Here is a tiny trained network, its code and every weight. The questions are about switching its units off for an input and a target symbol, where a switched-off unit gives its printed mean instead of its output.

import numpy as np


def w(rows, s, z=0):
    codes = np.array(rows[::2]) - 128.0
    scale = np.full(codes.shape[1], s)
    scale[-1] = z or s
    return codes * scale


def norm(h):
    return h / np.sqrt((h * h).mean(-1, keepdims=True) + 1e-5)


def f(y):
    return np.maximum(y, 0)


def softmax(a):
    e = np.exp(a - a.max(-1, keepdims=True))
    return e / e.sum(-1, keepdims=True)


def log_softmax(a):
    a = a - a.max(-1, keepdims=True)
    return a - np.log(np.exp(a).sum(-1, keepdims=True))


def net(x, mask):
    ids = ['αβγεζηθμξπστφω'.index(c) for c in x.split()]
    T = len(ids)
    res = E[ids] + P[:T]
    u = 0
    for l in range(3):
        q, k, v = (norm(res) @ M[l].T for M in (Q, K, V))
        z = softmax(np.where(np.tri(T) > 0, q @ k.T / 2**0.5, -1e9)) @ v
        res = res + np.where(mask[u], z, O[l][:, -1]) @ O[l][:, :-1]
        u += 1
        y = f(norm(res) @ A[l][:, :-1].T + A[l][:, -1])
        res = res + np.where(mask[u : u + 4], y, B[l][:, -1]) @ B[l][:, :-1]
        u += 4
    return log_softmax(norm(res)[-1] @ U[:, :-1].T + U[:, -1])


Q, K, V, O, A, B = {}, {}, {}, {}, {}, {}
E = w([
[132,175,75,99,82,97,135],'α',
[74,168,124,107,84,102,104],'β',
[104,149,87,154,100,129,131],'γ',
[34,88,174,67,138,173,79],'ε',
[73,190,134,161,162,63,46],'ζ',
[49,129,189,186,130,76,109],'η',
[182,101,210,148,181,179,115],'θ',
[118,166,130,106,180,226,28],'μ',
[133,146,96,195,208,96,90],'ξ',
[143,59,88,162,70,225,206],'π',
[74,100,137,160,184,136,208],'σ',
[220,134,129,113,120,121,208],'τ',
[66,21,88,253,102,114,190],'φ',
[111,49,61,125,179,95,97],'ω',
],0.02)
P = w([
[103,185,27,89,104,105,185],'0',
[97,183,69,123,109,140,194],'1',
[113,165,94,148,111,174,181],'2',
[145,159,122,203,140,188,189],'3',
[131,168,160,248,158,244,199],'4',
[132,181,169,220,139,223,186],'5',
],0.011)
Q[0] = w([
[8,72,43,147,162,154,157],'L0H0',
[76,212,133,229,185,252,241],'L0H0',
],0.027)
K[0] = w([
[166,1,133,139,211,96,112],'L0H0',
[251,53,209,165,183,247,161],'L0H0',
],0.026)
V[0] = w([
[95,2,172,96,203,113,99],'L0H0',
[164,174,243,98,103,81,129],'L0H0',
],0.022)
O[0] = w([
[204,99,11,102,109,108,10,78],'L0H0',
[223,141,166,172,37,25,158,7],'L0H0',
],0.011,0.02)
A[0] = w([
[163,146,223,78,100,118,2,81],'L0N0',
[128,181,68,79,105,101,138,59],'L0N1',
[81,148,36,204,72,51,140,2],'L0N2',
[119,179,147,167,170,86,39,18],'L0N3',
],0.026,0.0028)
B[0] = w([
[88,153,254,97,56,136,132,171],'L0N0',
[143,137,159,47,132,126,166,175],'L0N1',
[24,184,101,209,44,190,207,253],'L0N2',
[79,135,124,163,68,177,90,188],'L0N3',
],0.018,0.0063)
Q[1] = w([
[90,242,248,162,11,116,169],'L1H0',
[222,78,100,152,133,58,238],'L1H0',
],0.014)
K[1] = w([
[254,199,191,228,70,124,88],'L1H0',
[36,212,151,27,61,50,140],'L1H0',
],0.022)
V[1] = w([
[173,71,119,50,79,223,196],'L1H0',
[169,251,146,66,157,186,112],'L1H0',
],0.034)
O[1] = w([
[235,197,117,163,108,252,146,228],'L1H0',
[135,199,181,223,137,79,52,254],'L1H0',
],0.018,0.01)
A[1] = w([
[221,131,125,166,101,89,192,164],'L1N0',
[107,138,149,84,166,152,94,157],'L1N1',
[185,113,71,106,161,108,75,4],'L1N2',
[253,152,123,81,86,106,96,25],'L1N3',
],0.037,0.0038)
B[1] = w([
[94,174,15,136,223,119,162,165],'L1N0',
[120,119,98,184,101,73,157,251],'L1N1',
[79,160,173,95,219,145,151,173],'L1N2',
[113,178,12,83,3,122,52,142],'L1N3',
],0.025,0.015)
Q[2] = w([
[254,59,197,59,109,94,64],'L2H0',
[228,33,223,89,202,117,121],'L2H0',
],0.025)
K[2] = w([
[146,186,166,123,3,85,114],'L2H0',
[176,143,217,138,58,79,113],'L2H0',
],0.028)
V[2] = w([
[89,111,215,3,123,159,15],'L2H0',
[74,4,122,163,182,211,27],'L2H0',
],0.017)
O[2] = w([
[6,222,147,113,220,188,105,3],'L2H0',
[38,87,33,125,189,147,77,172],'L2H0',
],0.012,0.018)
A[2] = w([
[218,196,203,50,140,95,162,252],'L2N0',
[108,128,127,50,228,148,64,52],'L2N1',
[81,200,251,27,122,71,100,27],'L2N2',
[113,155,165,50,34,186,127,61],'L2N3',
],0.029,0.0016)
B[2] = w([
[141,198,138,32,233,42,179,201],'L2N0',
[10,201,159,173,156,206,119,254],'L2N1',
[191,1,129,121,104,235,36,181],'L2N2',
[107,132,120,17,94,63,98,219],'L2N3',
],0.023,0.0096)
U = w([
[143,116,132,154,110,137,128,86],'α',
[118,33,169,159,103,157,69,163],'β',
[213,51,74,198,112,137,122,147],'γ',
[59,159,97,130,192,182,95,198],'ε',
[163,73,194,91,153,163,102,252],'ζ',
[129,132,133,137,97,134,118,85],'η',
[166,181,72,135,189,91,208,77],'θ',
[195,151,121,170,93,252,159,66],'μ',
[55,96,133,92,48,124,204,116],'ξ',
[102,105,217,205,120,157,224,38],'π',
[148,184,69,104,92,109,61,151],'σ',
[163,168,194,222,111,123,44,99],'τ',
[138,47,2,109,152,160,157,128],'φ',
[90,89,105,216,132,12,108,106],'ω',
],0.0084,0.004)

Each question gives the input, a string of symbols that net reads in full, and the target symbol t.
The units are the heads (2 rows each of Q, K, V and O) and the neurons (one row each of A and B). Each row of codes is followed by its name. A weight is (code - 128) times the scale printed after its matrix; where a second scale follows, it is the last column's (O, A, B and U).
mask holds one flag per unit, layer by layer, with each layer's heads first. A switched-off unit (its flag False) gives its mean, the last column of its rows in O or B, instead of its output. The means were averaged over made-up inputs and are rounded, as every weight is.
A unit's drop is (log p(t) with every unit on - log p(t) with that unit switched off) / (log p(t) with every unit on - log p(t) with every unit switched off).
The circuit of an input: a set's keep is (log p(t) with only the set's units on - log p(t) with every unit switched off) / (log p(t) with every unit on - log p(t) with every unit switched off). Starting from the 12 units with the biggest drops (on a tie, the unit counted first), units are removed one at a time, each time the one whose removal leaves the highest keep (on an exact tie, the one counted first), for as long as the keep stays at least 0.8.
circuit, biggest first: the units of the circuit, biggest drop first
most important unit: the unit with the biggest drop
k most important neurons: the k neurons with the biggest drops, biggest first
top k neurons in layer l: the k neurons of layer l with the biggest drops, biggest first
drop when u is switched off: that unit's drop, to one decimal
input β μ β φ ζ, target φ: most important unit : L1H0
input η β β φ η σ, target φ: circuit, biggest first : [L1H0, L2N1]
input η α β, target ξ: circuit, biggest first : [L0H0, L1H0, L0N1]
input α γ τ β, target θ: 2 most important neurons : [L2N0, L1N0]
input β ξ α, target ω: circuit, biggest first : [L1H0, L2N1]
input η β γ, target ξ: circuit, biggest first : [L0H0, L1H0]
input ω θ β, target ξ: 3 most important neurons : [L0N2, L0N1, L2N3]
input τ β γ, target θ: 2 most important neurons : [L2N0, L1N0]
input ω β ε γ, target σ: 2 most important neurons : [L0N1, L1N1]
input ε β γ, target σ: 2 most important neurons : [L1N3, L0N1]
input ω θ ε, target ζ: circuit, biggest first : [L0N0, L0H0, L2N2]
input ε φ π β, target φ: 2 most important neurons : [L0N2, L2N1]
input β β ε γ β, target σ: 2 most important neurons : [L0N1, L2N3]
input μ γ μ, target τ: most important unit : L1H0
input α β η ξ ε, target ω: top 2 neurons in layer 0 : [L0N0, L0N2]
input η β γ θ, target σ: 2 most important neurons : [L1N3, L0N0]
input π ε β β β ε, target σ: 2 most important neurons : [L1N3, L2N3]
input β τ τ τ, target θ: top 2 neurons in layer 1 : [L1N0, L1N1]
input γ ω α γ ξ β, target ω: 3 most important neurons : [L1N1, L2N1, L0N2]
input β η π β γ, target μ: drop when L2N1 is switched off : 0.1
